Each row has a name. After each piece below comes the name of the row it's from, unless a question asks for something else. Each question is about the rows just above it.

K: [ 0.01  0.49 -0.48 -0.69 -3.18 -2.99  6.16 -0.54 -2.53  3.57 -0.62 -1.39]
F: [-0.86  3.13  0.66 -0.75 -1.11  1.12 -0.73 -1.52 -0.19  1.41  1.26  1.80]
Z: [ 0.95  4.84  1.06  0.41 -4.39 -8.29 -1.34  1.43 -1.70 -3.54  1.43 -0.72]
G: [ 1.89  0.76  3.08  3.14  2.47  2.97  0.13 -1.28  0.37  4.36 -3.23 -2.23]
A: [-0.76  1.26  1.80  3.13  0.67 -1.52 -0.86  1.12  1.41 -0.73 -1.11 -0.19]
X: [ 1.12 -0.19 -0.86 -0.73  0.66 -1.52 -1.11  1.41  1.26 -0.76  1.80  3.13]
D: [-2.80 -0.15 -0.36  1.25 -1.62 -2.73 -3.05 -1.32  0.50 -1.81  5.70 -1.53]
C: [ 0.17 -0.50 -1.92  0.28  3.95 -0.84 -1.66 -1.21  2.29 -2.21  0.29  0.53]
Put [-0.19 -0.76  1.26  1.80  3.13  0.67 -1.52 -0.86  1.12  1.41 -0.73 -1.11] back in order: which row is it?
A
The row named C:
[ 0.17 -0.50 -1.92  0.28  3.95 -0.84 -1.66 -1.21  2.29 -2.21  0.29  0.53]
Which row holds these entries in another order? [ 3.13  1.80 -0.76  1.26  1.41 -1.11 -1.52  0.66 -0.73 -0.86 -0.19  1.12]
X

E: [-4.55  2.46 -0.07 -1.13  6.08  0.29 -7.17  4.38  1.09  6.88  0.36 -7.72
  1.16]
J: [ 1.09  6.08  0.36 -1.13 -4.55 -0.07  1.16 -7.17 -7.72  4.39  0.29  6.88
  2.46]
H: [-7.70 -0.57  0.13  2.24  7.52  0.65  1.51  6.87 -1.24  8.32  0.34 -1.14
 -1.32]
B: [ 2.46  1.16  1.09  6.08 -0.07  0.36 -4.54 -1.13 -7.72  0.29  6.88  4.39
 -7.17]
S: [-7.70 -0.57  0.13  2.24  7.52  0.65  1.51  6.87 -1.24  8.32  0.34 -1.14
 -6.25]
U: [ 6.44  1.00  0.48  0.00 -8.48 -0.46 -1.41 -5.14 -1.42  6.52 -1.90  0.40
 -1.46]
Put [ 1.16 -7.72  0.36  6.88  1.09  4.38 -7.17  0.29  6.08 -1.13 -0.07  2.46
 -4.55] back in order: which row is it?
E
[ 2.46  1.16  6.88 -7.17 -0.07 -7.72  4.38  6.08  0.36  0.29  1.09 -1.13
 -4.55] is which row reordered?
E
The row named H:
[-7.70 -0.57  0.13  2.24  7.52  0.65  1.51  6.87 -1.24  8.32  0.34 -1.14
 -1.32]
The row named S:
[-7.70 -0.57  0.13  2.24  7.52  0.65  1.51  6.87 -1.24  8.32  0.34 -1.14
 -6.25]
[-7.17 -7.72  4.39  0.29  6.88  2.46  1.09  6.08  0.36 -1.13 -4.55 -0.07
  1.16] is which row reordered?
J

